Below are the code and all the weights of a small trained network. Each question names an input and a target symbol and asks about switching units off, where a switched-off unit gives its printed mean instead of its output.

import numpy as np


def w(rows, s, z=0):
    codes = np.array(rows[::2]) - 128.0
    scale = np.full(codes.shape[1], s)
    scale[-1] = z or s
    return codes * scale


def f(y):
    return y / 2 * (1 + np.tanh(0.7978845608 * (y + 0.044715 * y**3)))


def softmax(a):
    e = np.exp(a - a.max(-1, keepdims=True))
    return e / e.sum(-1, keepdims=True)


def log_softmax(a):
    a = a - a.max(-1, keepdims=True)
    return a - np.log(np.exp(a).sum(-1, keepdims=True))


def net(x, mask):
    ids = ['αεζθλμξπσω'.index(c) for c in x.split()]
    T = len(ids)
    res = E[ids] + P[:T]
    r = res
    for j in range(3):
        rows = slice(3 * j, 3 * j + 3)
        q, k, v = (r @ M[0][rows].T for M in (Q, K, V))
        z = softmax(np.where(np.tri(T) > 0, q @ k.T / 3**0.5, -1e9)) @ v
        o = O[0][rows]
        res = res + np.where(mask[j], z, o[:, -1]) @ o[:, :-1]
    y = f(res @ A[0][:, :-1].T + A[0][:, -1])
    res = res + np.where(mask[3:7], y, B[0][:, -1]) @ B[0][:, :-1]
    return log_softmax(res[-1] @ U[:, :-1].T + U[:, -1])


Q, K, V, O, A, B = {}, {}, {}, {}, {}, {}
E = w([
[194,133,143,113,175],'α',
[143,83,72,32,140],'ε',
[103,100,165,133,154],'ζ',
[127,167,179,84,167],'θ',
[175,61,128,247,141],'λ',
[109,103,161,135,151],'μ',
[65,132,101,123,79],'ξ',
[172,112,71,141,109],'π',
[109,194,118,206,73],'σ',
[104,78,155,141,151],'ω',
],0.014)
P = w([
[139,119,155,111,115],'0',
[65,186,76,181,254],'1',
[132,180,94,167,191],'2',
[102,174,95,177,199],'3',
[204,88,208,97,29],'4',
[176,127,126,134,128],'5',
[181,135,130,144,116],'6',
[59,132,85,168,236],'7',
[134,130,140,137,144],'8',
[135,137,136,128,143],'9',
],0.0086)
Q[0] = w([
[80,172,62,89,107],'head 0',
[132,129,125,103,82],'head 0',
[116,159,87,78,81],'head 0',
[142,105,153,95,57],'head 1',
[71,162,28,142,246],'head 1',
[171,105,173,107,151],'head 1',
[144,97,162,143,104],'head 2',
[116,152,143,112,164],'head 2',
[110,106,55,115,115],'head 2',
],0.013)
K[0] = w([
[91,125,137,29,126],'head 0',
[80,153,136,109,149],'head 0',
[72,155,170,67,134],'head 0',
[51,167,76,199,228],'head 1',
[185,82,205,113,11],'head 1',
[174,137,24,126,146],'head 1',
[158,102,162,109,105],'head 2',
[108,167,138,124,159],'head 2',
[104,93,78,163,122],'head 2',
],0.012)
V[0] = w([
[83,72,181,151,109],'head 0',
[150,54,120,182,168],'head 0',
[105,125,62,143,91],'head 0',
[129,8,51,179,75],'head 1',
[236,176,55,83,150],'head 1',
[174,212,77,195,67],'head 1',
[151,110,197,118,75],'head 2',
[138,229,148,128,148],'head 2',
[74,137,162,134,156],'head 2',
],0.012)
O[0] = w([
[180,192,132,155,148,118],'head 0',
[178,102,152,184,144,255],'head 0',
[154,124,109,139,54,105],'head 0',
[219,129,165,104,22,120],'head 1',
[41,11,138,173,102,164],'head 1',
[64,131,192,123,99,113],'head 1',
[108,183,104,144,190,84],'head 2',
[68,108,195,133,125,165],'head 2',
[163,155,158,74,112,142],'head 2',
],0.011,0.0055)
A[0] = w([
[63,101,108,163,178,91],'neuron 0',
[100,214,74,161,187,174],'neuron 1',
[119,107,132,2,137,4],'neuron 2',
[168,108,197,195,184,35],'neuron 3',
],0.0093,0.0026)
B[0] = w([
[168,71,107,24,8,223],'neuron 0',
[87,137,196,223,159,199],'neuron 1',
[30,164,49,148,46,140],'neuron 2',
[13,254,33,20,51,255],'neuron 3',
],0.0064,0.0078)
U = w([
[114,99,81,30,109,63],'α',
[181,39,143,191,168,253],'ε',
[144,154,133,159,204,95],'ζ',
[47,120,106,139,202,120],'θ',
[153,172,165,90,64,42],'λ',
[129,153,149,167,198,79],'μ',
[90,217,87,125,74,93],'ξ',
[89,112,223,254,92,136],'π',
[72,162,236,69,157,188],'σ',
[164,156,126,122,183,92],'ω',
],0.0073,0.0055)

Each question gives the input, a string of symbols that net reads in full, and the target symbol t.
The units are the heads (3 rows each of Q, K, V and O) and the neurons (one row each of A and B). Each row of codes is followed by its name. A weight is (code - 128) times the scale printed after its matrix; where a second scale follows, it is the last column's (O, A, B and U).
mask holds one flag per unit, heads first, then neurons. A switched-off unit (its flag False) gives its mean, the last column of its rows in O or B, instead of its output. The means were averaged over made-up inputs and are rounded, as every weight is.
A unit's drop is (log p(t) with every unit on - log p(t) with that unit switched off) / (log p(t) with every unit on - log p(t) with every unit switched off).
The circuit of an input: a set's keep is (log p(t) with only the set's units on - log p(t) with every unit switched off) / (log p(t) with every unit on - log p(t) with every unit switched off). Starting from all 7 units, units are removed one at a time, each time the one whose removal leaves the highest keep (on an exact tie, the one counted first), for as long as the keep stays at least 0.8.
circuit, biggest first: the units of the circuit, biggest drop first
most important unit: the unit with the biggest drop
k most important neurons: the k neurons with the biggest drops, biggest first
heads that matter: for each layer, one digit per head in row order, 1 if its drop is at least 0.15 and else 0, layers parted by /
drop when u is switched off: that unit's drop, to one decimal
input λ λ θ π ε π α π, target ε: heads that matter -> 010
input ω ε α θ α α, target α: 3 most important neurons -> neuron 0; neuron 1; neuron 3
input α θ ζ, target α: 2 most important neurons -> neuron 0; neuron 1
input ζ ζ θ ζ θ θ π λ, target θ: heads that matter -> 010
input θ π ε λ π ε π π, target π: 2 most important neurons -> neuron 0; neuron 3
input ε λ θ π μ, target λ: heads that matter -> 110
input π ε λ ζ θ π ε π, target ε: most important unit -> neuron 3
input θ π π ξ, target θ: heads that matter -> 110
input α θ λ, target ξ: heads that matter -> 100
input λ θ λ π ω, target θ: heads that matter -> 011
input π θ ξ θ σ θ ξ ε, target σ: heads that matter -> 010
input ε α ε π ω, target α: heads that matter -> 010
input θ ζ ε, target θ: heads that matter -> 110
input λ λ ζ α, target λ: circuit, biggest first -> head 1
input ε ζ σ ζ, target ε: circuit, biggest first -> head 1; neuron 3; head 0
input ξ ζ θ α ε θ π ω, target ε: circuit, biggest first -> head 1; neuron 3; head 0
input σ π π α θ, target π: heads that matter -> 110
input σ λ θ μ ω, target λ: heads that matter -> 110
input π θ θ ω ζ, target θ: heads that matter -> 010
input θ θ θ, target θ: 2 most important neurons -> neuron 1; neuron 2
input θ θ ω λ π, target θ: most important neuron -> neuron 1
input θ λ μ, target θ: 2 most important neurons -> neuron 3; neuron 1
input π ε θ ω ε, target ε: drop when neuron 0 is switched off -> 0.2
input π ε ω π ζ, target ε: drop when head 0 is switched off -> 0.2
input ω ξ λ ξ λ μ θ ζ, target λ: drop when head 1 is switched off -> 0.7
input π π ξ, target π: drop when neuron 3 is switched off -> 0.4
input σ ζ ζ, target σ: circuit, biggest first -> head 1
input π θ θ, target π: 3 most important neurons -> neuron 3; neuron 0; neuron 2
